Here is a tiny trained network, its code and every weight. The questions are about switching its units off for an input and a target symbol, where a switched-off unit gives its printed mean instead of its output.

import numpy as np


def w(rows, s, z=0):
    codes = np.array(rows[::2]) - 128.0
    scale = np.full(codes.shape[1], s)
    scale[-1] = z or s
    return codes * scale


def f(y):
    return y / 2 * (1 + np.tanh(0.7978845608 * (y + 0.044715 * y**3)))


def softmax(a):
    e = np.exp(a - a.max(-1, keepdims=True))
    return e / e.sum(-1, keepdims=True)


def log_softmax(a):
    a = a - a.max(-1, keepdims=True)
    return a - np.log(np.exp(a).sum(-1, keepdims=True))


def net(x, mask):
    ids = ['ΞΦαβγδεζλμστψω'.index(c) for c in x.split()]
    T = len(ids)
    res = E[ids] + P[:T]
    r = res
    for j in range(3):
        rows = slice(4 * j, 4 * j + 4)
        q, k, v = (r @ M[0][rows].T for M in (Q, K, V))
        z = softmax(np.where(np.tri(T) > 0, q @ k.T / 4**0.5, -1e9)) @ v
        o = O[0][rows]
        res = res + np.where(mask[j], z, o[:, -1]) @ o[:, :-1]
    y = f(res @ A[0][:, :-1].T + A[0][:, -1])
    res = res + np.where(mask[3:19], y, B[0][:, -1]) @ B[0][:, :-1]
    return log_softmax(res[-1] @ U[:, :-1].T + U[:, -1])


Q, K, V, O, A, B = {}, {}, {}, {}, {}, {}
E = w([
[157,83,33],'Ξ',
[137,121,157],'Φ',
[92,71,119],'α',
[80,20,180],'β',
[221,141,196],'γ',
[126,96,171],'δ',
[182,167,73],'ε',
[178,144,77],'ζ',
[130,102,94],'λ',
[87,185,112],'μ',
[86,32,205],'σ',
[146,157,194],'τ',
[248,13,113],'ψ',
[143,163,54],'ω',
],0.015)
P = w([
[228,237,2],'0',
[36,76,41],'1',
[43,58,74],'2',
[52,44,119],'3',
[78,108,123],'4',
[97,87,72],'5',
[146,137,49],'6',
[127,75,101],'7',
[137,92,56],'8',
[151,84,83],'9',
[147,77,163],'10',
[183,101,71],'11',
],0.0063)
Q[0] = w([
[141,141,135],'h0',
[184,98,90],'h0',
[117,92,109],'h0',
[117,164,169],'h0',
[94,121,43],'h1',
[178,175,177],'h1',
[157,130,87],'h1',
[207,152,251],'h1',
[172,171,117],'h2',
[85,185,131],'h2',
[151,125,114],'h2',
[145,175,111],'h2',
],0.015)
K[0] = w([
[119,157,148],'h0',
[247,163,123],'h0',
[104,174,154],'h0',
[81,62,77],'h0',
[85,14,191],'h1',
[159,211,135],'h1',
[132,93,60],'h1',
[206,128,93],'h1',
[107,142,29],'h2',
[73,178,133],'h2',
[161,171,134],'h2',
[101,186,114],'h2',
],0.013)
V[0] = w([
[19,196,121],'h0',
[81,46,144],'h0',
[95,91,93],'h0',
[144,165,175],'h0',
[245,78,101],'h1',
[79,101,156],'h1',
[154,179,192],'h1',
[107,121,63],'h1',
[23,161,234],'h2',
[171,163,136],'h2',
[151,105,93],'h2',
[134,188,158],'h2',
],0.012)
O[0] = w([
[233,146,85,21],'h0',
[189,9,70,110],'h0',
[163,69,138,125],'h0',
[17,159,105,113],'h0',
[98,100,177,206],'h1',
[118,103,134,129],'h1',
[193,183,212,61],'h1',
[119,115,34,158],'h1',
[100,254,167,1],'h2',
[151,124,87,118],'h2',
[182,105,118,174],'h2',
[118,128,135,70],'h2',
],0.0064,0.0086)
A[0] = w([
[143,82,96,64],'n0',
[187,200,49,3],'n1',
[92,60,109,97],'n2',
[207,163,255,60],'n3',
[82,117,61,127],'n4',
[105,133,177,78],'n5',
[167,211,209,127],'n6',
[125,219,147,10],'n7',
[221,135,124,61],'n8',
[208,142,149,203],'n9',
[102,98,35,139],'n10',
[129,210,144,135],'n11',
[84,118,158,55],'n12',
[135,52,90,138],'n13',
[161,142,135,95],'n14',
[250,67,160,200],'n15',
],0.0091,0.0048)
B[0] = w([
[178,92,153,173],'n0',
[154,140,157,125],'n1',
[172,114,151,228],'n2',
[56,124,76,148],'n3',
[117,153,174,189],'n4',
[105,27,176,125],'n5',
[113,93,30,135],'n6',
[194,64,69,124],'n7',
[113,129,83,124],'n8',
[109,254,128,140],'n9',
[139,177,172,227],'n10',
[113,123,33,122],'n11',
[134,137,70,129],'n12',
[166,232,135,253],'n13',
[114,147,78,118],'n14',
[105,170,59,221],'n15',
],0.0065,0.011)
U = w([
[141,128,127,59],'Ξ',
[1,116,89,178],'Φ',
[223,78,117,123],'α',
[191,122,222,144],'β',
[85,112,65,69],'γ',
[155,92,95,55],'δ',
[163,192,149,2],'ε',
[139,132,167,90],'ζ',
[128,130,72,119],'λ',
[119,119,95,77],'μ',
[134,54,137,228],'σ',
[151,174,104,165],'τ',
[160,181,201,188],'ψ',
[159,154,114,115],'ω',
],0.011,0.0041)

Each question gives the input, a string of symbols that net reads in full, and the target symbol t.
The units are the heads (4 rows each of Q, K, V and O) and the neurons (one row each of A and B). Each row of codes is followed by its name. A weight is (code - 128) times the scale printed after its matrix; where a second scale follows, it is the last column's (O, A, B and U).
mask holds one flag per unit, heads first, then neurons. A switched-off unit (its flag False) gives its mean, the last column of its rows in O or B, instead of its output. The means were averaged over made-up inputs and are rounded, as every weight is.
A unit's drop is (log p(t) with every unit on - log p(t) with that unit switched off) / (log p(t) with every unit on - log p(t) with every unit switched off).
The circuit of an input: a set's keep is (log p(t) with only the set's units on - log p(t) with every unit switched off) / (log p(t) with every unit on - log p(t) with every unit switched off). Starting from the 12 units with the biggest drops (on a tie, the unit counted first), units are removed one at a time, each time the one whose removal leaves the highest keep (on an exact tie, the one counted first), for as long as the keep stays at least 0.8.
circuit, biggest first: the units of the circuit, biggest drop first
top k neurons: the k neurons with the biggest drops, biggest first
heads that matter: for each layer, one digit per head in row order, 1 if its drop is at least 0.15 and else 0, layers parted by /
drop of u: that unit's drop, to one decimal
input Ξ β ε Φ Φ Ξ γ γ Ξ β γ, target α: circuit, biggest first	(h2 n10)
input Ξ ζ Ξ Ξ τ Ξ γ, target α: heads that matter	011
input Ξ δ λ λ σ τ ε λ γ ψ ψ β, target α: heads that matter	001
input Ξ ψ λ Φ σ ζ, target α: circuit, biggest first	(h2 h0)
input γ σ β Ξ ζ, target Φ: circuit, biggest first	(h0 n13)
input γ α ω, target Φ: circuit, biggest first	(h0)
input Ξ Ξ σ Ξ σ Ξ γ Ξ ζ τ, target α: heads that matter	101
input σ ψ Ξ β, target α: heads that matter	100
input γ μ β σ γ Φ α ω, target Φ: circuit, biggest first	(h0 n13)
input γ σ δ β σ ω ε, target Φ: top 3 neurons	(n13 n2 n0)
input γ α μ ζ Φ σ τ σ ω ψ γ, target Φ: heads that matter	010
input γ γ λ α Ξ γ τ, target Φ: top 2 neurons	(n3 n13)
input γ β ε γ Ξ σ ε ζ, target Φ: heads that matter	100
input σ μ ψ α σ, target α: heads that matter	100
input γ α α σ γ γ β ω Ξ λ, target Φ: circuit, biggest first	(h0)
input γ Ξ γ ψ ζ γ τ τ, target Φ: drop of h1	0.9
input γ α λ ω σ ε σ δ Ξ δ γ Ξ, target Φ: drop of h0	1.9
input γ σ β μ λ λ ε, target Φ: drop of h0	1.1
